Below are the code and all the weights of a small trained network. Each question names an input and a target symbol and asks about switching units off, where a switched-off unit gives its printed mean instead of its output.

import numpy as np


def w(rows, s, z=0):
    codes = np.array(rows[::2]) - 128.0
    scale = np.full(codes.shape[1], s)
    scale[-1] = z or s
    return codes * scale


def f(y):
    return np.maximum(y, 0)


def softmax(a):
    e = np.exp(a - a.max(-1, keepdims=True))
    return e / e.sum(-1, keepdims=True)


def log_softmax(a):
    a = a - a.max(-1, keepdims=True)
    return a - np.log(np.exp(a).sum(-1, keepdims=True))


def net(x, mask):
    ids = ['ΓΛΠΩδεζημξσ'.index(c) for c in x.split()]
    T = len(ids)
    res = E[ids] + P[:T]
    u = 0
    for l in range(2):
        q, k, v = (res @ M[l].T for M in (Q, K, V))
        z = softmax(np.where(np.tri(T) > 0, q @ k.T / 3**0.5, -1e9)) @ v
        res = res + np.where(mask[u], z, O[l][:, -1]) @ O[l][:, :-1]
        u += 1
        y = f(res @ A[l][:, :-1].T + A[l][:, -1])
        res = res + np.where(mask[u : u + 12], y, B[l][:, -1]) @ B[l][:, :-1]
        u += 12
    return log_softmax(res[-1] @ U[:, :-1].T + U[:, -1])


Q, K, V, O, A, B = {}, {}, {}, {}, {}, {}
E = w([
[196,19,122,124,73,122,137,80,119,135,60],'Γ',
[79,123,176,139,204,28,91,169,106,126,147],'Λ',
[61,202,143,18,155,149,105,118,154,46,148],'Π',
[138,137,89,144,190,95,131,104,102,156,120],'Ω',
[166,77,129,119,87,193,199,132,131,109,150],'δ',
[90,152,251,140,82,134,65,144,139,138,38],'ε',
[120,110,122,42,133,178,172,139,94,147,178],'ζ',
[192,138,136,79,58,132,156,119,129,156,147],'η',
[102,129,114,52,151,17,91,160,169,167,78],'μ',
[164,104,124,146,61,92,124,121,195,166,143],'ξ',
[161,91,115,169,130,99,99,174,140,101,64],'σ',
],0.021)
P = w([
[170,144,183,88,159,157,190,225,139,101,137],'0',
[81,218,145,186,141,162,178,122,147,143,252],'1',
[119,222,159,198,154,135,115,84,176,182,201],'2',
[132,217,160,176,96,96,147,83,191,140,123],'3',
[136,196,122,171,44,113,144,88,157,156,119],'4',
[69,160,134,96,30,137,34,35,86,101,130],'5',
],0.0047)
Q[0] = w([
[157,119,125,166,2,46,105,17,173,229,149],'0.h0',
[147,186,158,121,53,125,164,79,23,121,204],'0.h0',
[189,4,125,144,98,92,66,139,116,83,84],'0.h0',
],0.0056)
K[0] = w([
[165,173,246,143,85,139,130,134,126,188,125],'0.h0',
[168,184,90,95,98,111,98,66,70,95,97],'0.h0',
[77,63,151,164,176,193,102,82,94,78,2],'0.h0',
],0.0065)
V[0] = w([
[152,95,65,165,174,141,125,141,87,3,142],'0.h0',
[120,85,36,113,141,149,46,172,102,114,154],'0.h0',
[21,74,151,223,127,203,89,137,102,47,36],'0.h0',
],0.0056)
O[0] = w([
[163,83,234,150,70,92,177,114,93,135,87,2],'0.h0',
[177,175,141,191,179,91,248,144,175,130,46,40],'0.h0',
[195,165,133,111,111,118,162,217,130,151,30,52],'0.h0',
],0.012,0.0072)
A[0] = w([
[139,127,104,105,208,112,170,153,176,177,151,156],'0.n0',
[137,117,109,254,135,138,115,196,85,56,87,254],'0.n1',
[149,123,129,153,106,104,205,82,127,98,112,68],'0.n2',
[129,132,136,75,135,182,198,129,133,161,175,219],'0.n3',
[203,136,146,90,34,161,97,66,160,113,115,136],'0.n4',
[123,115,81,166,131,169,233,90,114,105,86,111],'0.n5',
[182,83,115,104,57,104,100,95,113,100,113,37],'0.n6',
[115,111,96,118,150,110,98,162,77,183,113,115],'0.n7',
[129,182,162,100,142,162,188,131,111,69,171,135],'0.n8',
[172,228,95,121,117,85,67,98,67,113,170,135],'0.n9',
[142,39,178,189,160,127,109,109,137,86,138,130],'0.n10',
[177,128,54,142,205,163,97,93,74,183,88,168],'0.n11',
],0.0089,0.0037)
B[0] = w([
[79,27,58,81,90,120,67,139,99,87,147,150],'0.n0',
[209,122,195,73,59,145,208,125,183,57,145,140],'0.n1',
[150,79,181,142,176,91,130,49,72,180,195,132],'0.n2',
[135,154,79,104,110,100,94,126,45,3,64,210],'0.n3',
[108,242,192,176,125,138,151,119,142,204,245,223],'0.n4',
[5,154,157,156,214,105,124,143,77,91,80,133],'0.n5',
[115,153,132,159,195,127,185,96,143,171,130,160],'0.n6',
[111,166,143,187,126,112,136,158,137,34,124,160],'0.n7',
[37,118,137,199,152,32,119,85,135,103,88,162],'0.n8',
[205,211,87,79,133,108,168,140,198,205,81,246],'0.n9',
[117,110,119,128,74,139,227,76,198,99,136,144],'0.n10',
[181,164,169,141,137,13,203,94,107,155,202,152],'0.n11',
],0.0069,0.013)
Q[1] = w([
[167,99,183,149,110,137,7,160,209,214,162],'1.h0',
[121,18,163,210,164,163,155,142,139,100,106],'1.h0',
[78,128,41,69,99,67,132,88,49,177,1],'1.h0',
],0.0059)
K[1] = w([
[168,96,101,83,40,78,116,121,167,124,132],'1.h0',
[175,100,137,99,254,100,159,113,46,83,164],'1.h0',
[82,144,139,119,184,170,128,177,135,168,100],'1.h0',
],0.009)
V[1] = w([
[136,178,255,173,135,118,54,98,57,89,158],'1.h0',
[161,120,224,162,156,190,60,105,118,72,148],'1.h0',
[214,141,103,103,207,130,223,69,171,36,185],'1.h0',
],0.0045)
O[1] = w([
[50,58,97,98,125,221,202,110,190,30,184,253],'1.h0',
[102,145,136,163,115,198,202,253,57,148,176,132],'1.h0',
[1,185,127,78,85,38,150,14,35,151,192,48],'1.h0',
],0.0081,0.0044)
A[1] = w([
[120,130,170,131,119,107,40,168,226,174,128,142],'1.n0',
[151,107,114,246,65,119,122,86,140,166,133,85],'1.n1',
[177,59,180,186,61,148,151,68,84,175,126,99],'1.n2',
[153,62,133,241,118,143,146,228,74,141,152,95],'1.n3',
[76,149,96,126,112,88,155,51,55,247,211,43],'1.n4',
[161,84,93,127,111,165,59,224,146,205,141,43],'1.n5',
[73,110,62,214,117,63,74,132,189,138,171,195],'1.n6',
[184,80,153,153,104,71,171,77,138,248,158,166],'1.n7',
[127,115,211,184,78,71,208,131,92,190,131,33],'1.n8',
[157,160,124,116,134,200,102,98,209,125,78,128],'1.n9',
[161,148,203,89,159,3,38,35,161,209,133,49],'1.n10',
[113,139,127,96,104,115,129,64,87,60,114,3],'1.n11',
],0.0066,0.0045)
B[1] = w([
[206,135,31,179,129,143,97,109,52,95,139,192],'1.n0',
[64,235,160,110,138,208,139,199,189,194,82,137],'1.n1',
[140,18,188,142,63,78,103,135,153,236,91,137],'1.n2',
[30,61,248,63,84,31,137,157,160,82,115,138],'1.n3',
[147,212,147,175,122,108,220,146,49,109,67,249],'1.n4',
[94,155,159,124,227,43,121,152,89,85,82,180],'1.n5',
[188,55,190,87,144,201,65,111,136,69,187,194],'1.n6',
[124,3,17,108,234,178,94,136,168,228,139,164],'1.n7',
[118,116,98,92,54,150,45,130,157,102,90,142],'1.n8',
[104,52,80,194,168,109,176,155,76,161,146,189],'1.n9',
[75,83,154,157,74,58,194,163,176,105,163,212],'1.n10',
[123,98,151,155,85,219,114,54,176,240,65,166],'1.n11',
],0.0059,0.019)
U = w([
[190,121,132,133,213,84,211,113,72,119,85,26],'Γ',
[149,103,183,155,150,164,152,138,127,199,115,163],'Λ',
[132,177,119,235,157,128,110,130,118,120,56,24],'Π',
[195,132,150,148,61,148,160,127,199,104,76,95],'Ω',
[82,197,132,104,165,141,137,130,231,134,50,25],'δ',
[96,143,253,158,171,106,182,219,159,91,165,106],'ε',
[162,91,203,220,142,220,198,124,126,77,130,31],'ζ',
[149,134,157,139,135,248,64,129,185,184,200,220],'η',
[154,120,74,57,168,147,110,116,40,157,69,253],'μ',
[148,139,80,116,91,93,70,139,138,159,110,132],'ξ',
[198,236,154,71,77,124,174,173,116,117,123,191],'σ',
],0.0066,0.0034)

Each question gives the input, a string of symbols that net reads in full, and the target symbol t.
The units are the heads (3 rows each of Q, K, V and O) and the neurons (one row each of A and B). Each row of codes is followed by its name. A weight is (code - 128) times the scale printed after its matrix; where a second scale follows, it is the last column's (O, A, B and U).
mask holds one flag per unit, layer by layer, with each layer's heads first. A switched-off unit (its flag False) gives its mean, the last column of its rows in O or B, instead of its output. The means were averaged over made-up inputs and are rounded, as every weight is.
A unit's drop is (log p(t) with every unit on - log p(t) with that unit switched off) / (log p(t) with every unit on - log p(t) with every unit switched off).
The circuit of an input: a set's keep is (log p(t) with only the set's units on - log p(t) with every unit switched off) / (log p(t) with every unit on - log p(t) with every unit switched off). Starting from the 12 units with the biggest drops (on a tie, the unit counted first), units are removed one at a time, each time the one whose removal leaves the highest keep (on an exact tie, the one counted first), for as long as the keep stays at least 0.8.
circuit, biggest first: the units of the circuit, biggest drop first
unit that matters most: the unit with the biggest drop
k most important neurons: the k neurons with the biggest drops, biggest first
k most important neurons of layer l: the k neurons of layer l with the biggest drops, biggest first
input η η ε η Π, target η: circuit, biggest first : (1.n4; 1.h0)
input ε η Λ, target η: circuit, biggest first : (1.n4; 1.n6; 1.n5)
input σ ζ ε, target σ: 2 most important neurons : (0.n1; 0.n3)
input ε η Π η Γ, target η: circuit, biggest first : (0.n4; 0.h0; 1.n4; 1.h0)
input ε δ Γ, target ε: 3 most important neurons : (0.n9; 1.n3; 0.n7)
input ε Λ η Π, target η: circuit, biggest first : (1.n4)
input η δ ε μ ξ η, target ξ: circuit, biggest first : (1.h0; 0.h0)
input η ε Γ η Γ, target η: 2 most important neurons of layer 0 : (0.n4; 0.n6)
input Λ ε ζ Ω, target ε: 3 most important neurons : (0.n9; 1.n3; 1.n0)
input μ ζ η ε σ, target σ: circuit, biggest first : (0.n1; 0.h0)
input ε Λ μ, target μ: circuit, biggest first : (0.n0; 0.n4)
input ε Γ Γ, target ε: 2 most important neurons : (0.n9; 1.n3)
input Λ Π ζ, target μ: 2 most important neurons : (0.n4; 0.n3)
input Λ Γ ε ξ η, target ξ: 2 most important neurons : (1.n7; 0.n9)
input ζ Γ Λ ξ, target η: 2 most important neurons : (1.n7; 1.n6)
input Λ ε η η, target η: 3 most important neurons : (1.n4; 0.n4; 1.n10)
input η σ ζ η μ, target ξ: 2 most important neurons : (0.n4; 1.n10)
input η ε ζ ε, target Π: 3 most important neurons : (1.n0; 1.n5; 1.n6)
input η η Ω, target Γ: most important neuron : (1.n4)
input Π Ω Ω, target Γ: unit that matters most : 0.n11
input η Λ ζ μ, target ξ: 2 most important neurons of layer 0 : (0.n4; 0.n0)
input δ ζ η ε, target η: 2 most important neurons of layer 0 : (0.n9; 0.n3)
input Γ η ε, target η: 4 most important neurons : (1.n4; 0.n3; 0.n9; 1.n10)
input ζ η ξ, target η: 2 most important neurons : (1.n6; 1.n7)
input η ε η Λ η δ, target η: 3 most important neurons of layer 1 : (1.n4; 1.n10; 1.n5)
input Π Λ η Λ ε ξ, target ξ: 4 most important neurons of layer 1 : (1.n0; 1.n10; 1.n7; 1.n4)
input η η ε η Λ, target η: 2 most important neurons of layer 1 : (1.n4; 1.n6)
